Here is a tiny trained network, its code and every weight. The questions are about switching its units off for an input and a class, where a switched-off unit gives its printed mean instead of its output.

import numpy as np


def w(rows, s, z=0):
    codes = np.array(rows[::2]) - 128.0
    scale = np.full(codes.shape[1], s)
    scale[-1] = z or s
    return codes * scale


def norm(h):
    return h / np.sqrt((h * h).mean(-1, keepdims=True) + 1e-5)


def f(y):
    return y / 2 * (1 + np.tanh(0.7978845608 * (y + 0.044715 * y**3)))


def log_softmax(a):
    a = a - a.max(-1, keepdims=True)
    return a - np.log(np.exp(a).sum(-1, keepdims=True))


def net(x, mask):
    res = np.array(x, float).reshape(1, 7) / 4 @ E
    u = 0
    for l in range(3):
        y = f(norm(res) @ A[l][:, :-1].T + A[l][:, -1])
        res = res + np.where(mask[u : u + 7], y, B[l][:, -1]) @ B[l][:, :-1]
        u += 7
    return log_softmax(norm(res)[-1] @ U[:, :-1].T + U[:, -1])


A, B = {}, {}
E = w([
[215,92,136,140,76],'x0',
[128,57,127,119,138],'x1',
[142,51,112,146,134],'x2',
[101,142,8,131,217],'x3',
[192,202,124,183,193],'x4',
[135,63,254,140,217],'x5',
[33,99,129,81,165],'x6',
],0.0072)
A[0] = w([
[152,168,116,144,248,48],'L0N0',
[188,74,122,138,137,32],'L0N1',
[139,145,115,143,181,81],'L0N2',
[53,50,166,85,163,10],'L0N3',
[105,131,99,157,117,83],'L0N4',
[135,116,175,144,180,5],'L0N5',
[122,127,213,117,108,75],'L0N6',
],0.016,0.0018)
B[0] = w([
[49,253,178,241,201,248],'L0N0',
[165,54,50,234,134,176],'L0N1',
[58,183,156,164,127,172],'L0N2',
[42,7,126,73,216,253],'L0N3',
[121,138,97,81,136,145],'L0N4',
[97,158,72,80,23,183],'L0N5',
[248,167,219,65,143,209],'L0N6',
],0.013,0.0072)
A[1] = w([
[49,141,87,115,95,129],'L1N0',
[122,221,7,36,82,124],'L1N1',
[81,140,100,128,94,204],'L1N2',
[108,110,134,143,89,37],'L1N3',
[128,148,80,120,177,3],'L1N4',
[186,63,133,94,117,28],'L1N5',
[85,117,35,150,152,156],'L1N6',
],0.012,0.002)
B[1] = w([
[184,137,127,103,125,208],'L1N0',
[163,154,40,9,99,244],'L1N1',
[161,121,97,103,138,180],'L1N2',
[142,112,139,142,178,112],'L1N3',
[101,138,179,133,94,150],'L1N4',
[95,206,126,148,143,196],'L1N5',
[147,170,154,54,54,253],'L1N6',
],0.016,0.005)
A[2] = w([
[113,102,137,130,120,14],'L2N0',
[157,40,43,254,56,98],'L2N1',
[16,6,126,96,146,46],'L2N2',
[52,248,78,184,189,9],'L2N3',
[149,107,93,182,93,140],'L2N4',
[177,140,243,112,87,59],'L2N5',
[160,194,114,170,140,135],'L2N6',
],0.014,0.0013)
B[2] = w([
[169,164,139,126,176,125],'L2N0',
[142,112,14,212,193,183],'L2N1',
[107,117,185,85,251,236],'L2N2',
[87,228,179,186,57,255],'L2N3',
[138,133,98,142,168,144],'L2N4',
[148,57,133,175,66,185],'L2N5',
[47,121,137,90,155,183],'L2N6',
],0.021,0.0092)
U = w([
[205,43,187,179,36,1],'0',
[168,150,51,21,66,113],'1',
[164,80,38,227,177,18],'2',
[98,63,176,71,255,169],'3',
[63,231,171,187,95,205],'4',
],0.013,0.00091)

Each question gives the input, the list of numbers given to net, and the class t.
The units are the neurons (one row each of A and B). Each row of codes is followed by its name. A weight is (code - 128) times the scale printed after its matrix; where a second scale follows, it is the last column's (A, B and U).
mask holds one flag per neuron, layer by layer. A switched-off neuron (its flag False) gives its mean, the last column of its row in B, instead of its output. The means were averaged over made-up inputs and are rounded, as every weight is.
A unit's drop is (log p(t) with every unit on - log p(t) with that unit switched off) / (log p(t) with every unit on - log p(t) with every unit switched off).
The circuit of an input: a set's keep is (log p(t) with only the set's units on - log p(t) with every unit switched off) / (log p(t) with every unit on - log p(t) with every unit switched off). Starting from the 12 units with the biggest drops (on a tie, the unit counted first), units are removed one at a time, each time the one whose removal leaves the highest keep (on an exact tie, the one counted first), for as long as the keep stays at least 0.8.
units of the circuit, in order: the units of the circuit, biggest drop first
top k neurons: the k neurons with the biggest drops, biggest first
k most important neurons of layer l: the k neurons of layer l with the biggest drops, biggest first
drop when u is switched off: that unit's drop, to one decimal
input [2,5,3,-7,8,4,7], class 0: units of the circuit, in order -> (L2N5)
input [4,-7,-5,-3,3,0,7], class 0: top 2 neurons -> (L2N5; L0N0)
input [7,8,-1,-5,-8,-2,-3], class 2: units of the circuit, in order -> (L0N1; L1N6; L2N1)
input [8,-6,1,4,7,-8,-6], class 1: top 2 neurons -> (L1N1; L0N0)
input [-1,-6,-2,-8,8,-5,-8], class 0: top 3 neurons -> (L0N0; L0N5; L2N5)
input [5,-1,0,5,-8,2,-4], class 2: top 2 neurons -> (L0N1; L2N1)
input [4,3,5,2,7,-7,-5], class 2: top 2 neurons -> (L0N1; L0N5)
input [-8,-6,2,-5,-8,-2,-6], class 0: top 2 neurons -> (L0N5; L2N5)
input [4,0,-7,-8,-2,-7,6], class 0: top 2 neurons -> (L0N5; L0N6)
input [7,0,-5,-5,5,2,-7], class 0: top 2 neurons -> (L0N6; L2N5)
input [2,1,-5,1,-7,-3,3], class 3: top 2 neurons -> (L0N3; L0N5)
input [3,-4,7,1,7,-7,-7], class 2: 2 most important neurons of layer 1 -> (L1N5; L1N0)
input [-5,1,1,-4,7,-7,-3], class 1: top 2 neurons -> (L0N0; L1N1)
input [-7,-5,3,0,-8,-3,3], class 3: units of the circuit, in order -> (L0N3)
input [-1,-2,5,-3,2,5,-4], class 0: drop when L2N5 is switched off -> 0.6
input [-5,-3,-2,2,-8,-8,8], class 1: drop when L1N1 is switched off -> 0.1
input [0,-4,6,-4,3,-1,-2], class 2: drop when L0N1 is switched off -> 0.3
